Here is a tiny trained network, its code and every weight. The questions are about switching its units off for an input and a target symbol, where a switched-off unit gives its printed mean instead of its output.

import numpy as np


def w(rows, s, z=0):
    codes = np.array(rows[::2]) - 128.0
    scale = np.full(codes.shape[1], s)
    scale[-1] = z or s
    return codes * scale


def norm(h):
    return h / np.sqrt((h * h).mean(-1, keepdims=True) + 1e-5)


def f(y):
    return y / 2 * (1 + np.tanh(0.7978845608 * (y + 0.044715 * y**3)))


def softmax(a):
    e = np.exp(a - a.max(-1, keepdims=True))
    return e / e.sum(-1, keepdims=True)


def log_softmax(a):
    a = a - a.max(-1, keepdims=True)
    return a - np.log(np.exp(a).sum(-1, keepdims=True))


def net(x, mask):
    ids = ['βγηλξπστφω'.index(c) for c in x.split()]
    T = len(ids)
    res = E[ids] + P[:T]
    r = norm(res)
    for j in range(2):
        rows = slice(2 * j, 2 * j + 2)
        q, k, v = (r @ M[0][rows].T for M in (Q, K, V))
        z = softmax(np.where(np.tri(T) > 0, q @ k.T / 2**0.5, -1e9)) @ v
        o = O[0][rows]
        res = res + np.where(mask[j], z, o[:, -1]) @ o[:, :-1]
    y = f(norm(res) @ A[0][:, :-1].T + A[0][:, -1])
    res = res + np.where(mask[2:6], y, B[0][:, -1]) @ B[0][:, :-1]
    return log_softmax(norm(res)[-1] @ U[:, :-1].T + U[:, -1])


Q, K, V, O, A, B = {}, {}, {}, {}, {}, {}
E = w([
[71,172,216],'β',
[169,52,170],'γ',
[75,170,225],'η',
[67,181,215],'λ',
[148,32,157],'ξ',
[166,56,173],'π',
[176,82,188],'σ',
[160,18,142],'τ',
[167,16,138],'φ',
[171,4,118],'ω',
],0.0034)
P = w([
[24,26,161],'0',
[194,108,166],'1',
[163,153,93],'2',
[4,69,103],'3',
[209,109,177],'4',
[139,170,84],'5',
[72,127,104],'6',
[175,138,160],'7',
[131,195,69],'8',
[83,140,102],'9',
[179,148,181],'10',
],0.005)
Q[0] = w([
[104,148,3],'head 0',
[148,151,152],'head 0',
[25,183,132],'head 1',
[137,69,64],'head 1',
],0.011)
K[0] = w([
[85,5,254],'head 0',
[92,170,76],'head 0',
[74,185,190],'head 1',
[174,99,154],'head 1',
],0.0092)
V[0] = w([
[1,137,122],'head 0',
[177,199,143],'head 0',
[77,36,73],'head 1',
[61,149,177],'head 1',
],0.005)
O[0] = w([
[254,126,145,1],'head 0',
[104,65,115,51],'head 0',
[109,155,100,238],'head 1',
[183,15,108,180],'head 1',
],0.0053,0.00069)
A[0] = w([
[176,131,1,5],'neuron 0',
[117,67,122,69],'neuron 1',
[107,111,230,88],'neuron 2',
[121,88,110,28],'neuron 3',
],0.0059,0.002)
B[0] = w([
[21,112,124,89],'neuron 0',
[1,156,125,145],'neuron 1',
[86,191,69,253],'neuron 2',
[45,133,206,102],'neuron 3',
],0.0069,0.0023)
U = w([
[4,2,210,245],'β',
[29,109,44,219],'γ',
[6,181,155,82],'η',
[136,172,136,76],'λ',
[189,91,156,104],'ξ',
[134,181,42,97],'π',
[112,153,170,4],'σ',
[238,60,247,128],'τ',
[131,194,89,80],'φ',
[200,102,211,115],'ω',
],0.008,0.0047)

Each question gives the input, a string of symbols that net reads in full, and the target symbol t.
The units are the heads (2 rows each of Q, K, V and O) and the neurons (one row each of A and B). Each row of codes is followed by its name. A weight is (code - 128) times the scale printed after its matrix; where a second scale follows, it is the last column's (O, A, B and U).
mask holds one flag per unit, heads first, then neurons. A switched-off unit (its flag False) gives its mean, the last column of its rows in O or B, instead of its output. The means were averaged over made-up inputs and are rounded, as every weight is.
A unit's drop is (log p(t) with every unit on - log p(t) with that unit switched off) / (log p(t) with every unit on - log p(t) with every unit switched off).
The circuit of an input: a set's keep is (log p(t) with only the set's units on - log p(t) with every unit switched off) / (log p(t) with every unit on - log p(t) with every unit switched off). Starting from all 6 units, units are removed one at a time, each time the one whose removal leaves the highest keep (on an exact tie, the one counted first), for as long as the keep stays at least 0.8.
circuit, biggest first: the units of the circuit, biggest drop first
unit that matters most: the unit with the biggest drop
top k neurons: the k neurons with the biggest drops, biggest first
which heads matter: for each layer, one digit per head in row order, 1 if its drop is at least 0.15 and else 0, layers parted by /
drop when u is switched off: that unit's drop, to one decimal
input λ τ σ β φ, target β: circuit, biggest first : [head 0]
input φ γ λ η β λ β λ λ ω, target β: circuit, biggest first : [neuron 2; neuron 3]
input λ γ η, target τ: circuit, biggest first : [head 1; head 0]
input λ π π φ τ ξ φ ξ π τ φ, target γ: which heads matter : 11
input β β β γ ξ λ ξ λ η π, target β: top 3 neurons : [neuron 1; neuron 2; neuron 3]
input σ η β λ ξ λ λ γ γ η γ, target η: which heads matter : 11
input β τ γ τ η, target η: which heads matter : 10
input ω γ σ φ ω, target β: which heads matter : 10
input η λ β, target τ: circuit, biggest first : [head 0; head 1]
input λ η η λ ξ π φ γ η σ, target β: top 2 neurons : [neuron 2; neuron 3]
input φ π σ η β σ η γ, target β: drop when head 1 is switched off : -0.2
input β η λ, target τ: drop when head 1 is switched off : 0.2
input φ ξ η π π β ξ σ σ λ τ, target β: drop when head 0 is switched off : 1.3
input ξ λ η β ξ σ λ λ, target β: unit that matters most : head 0
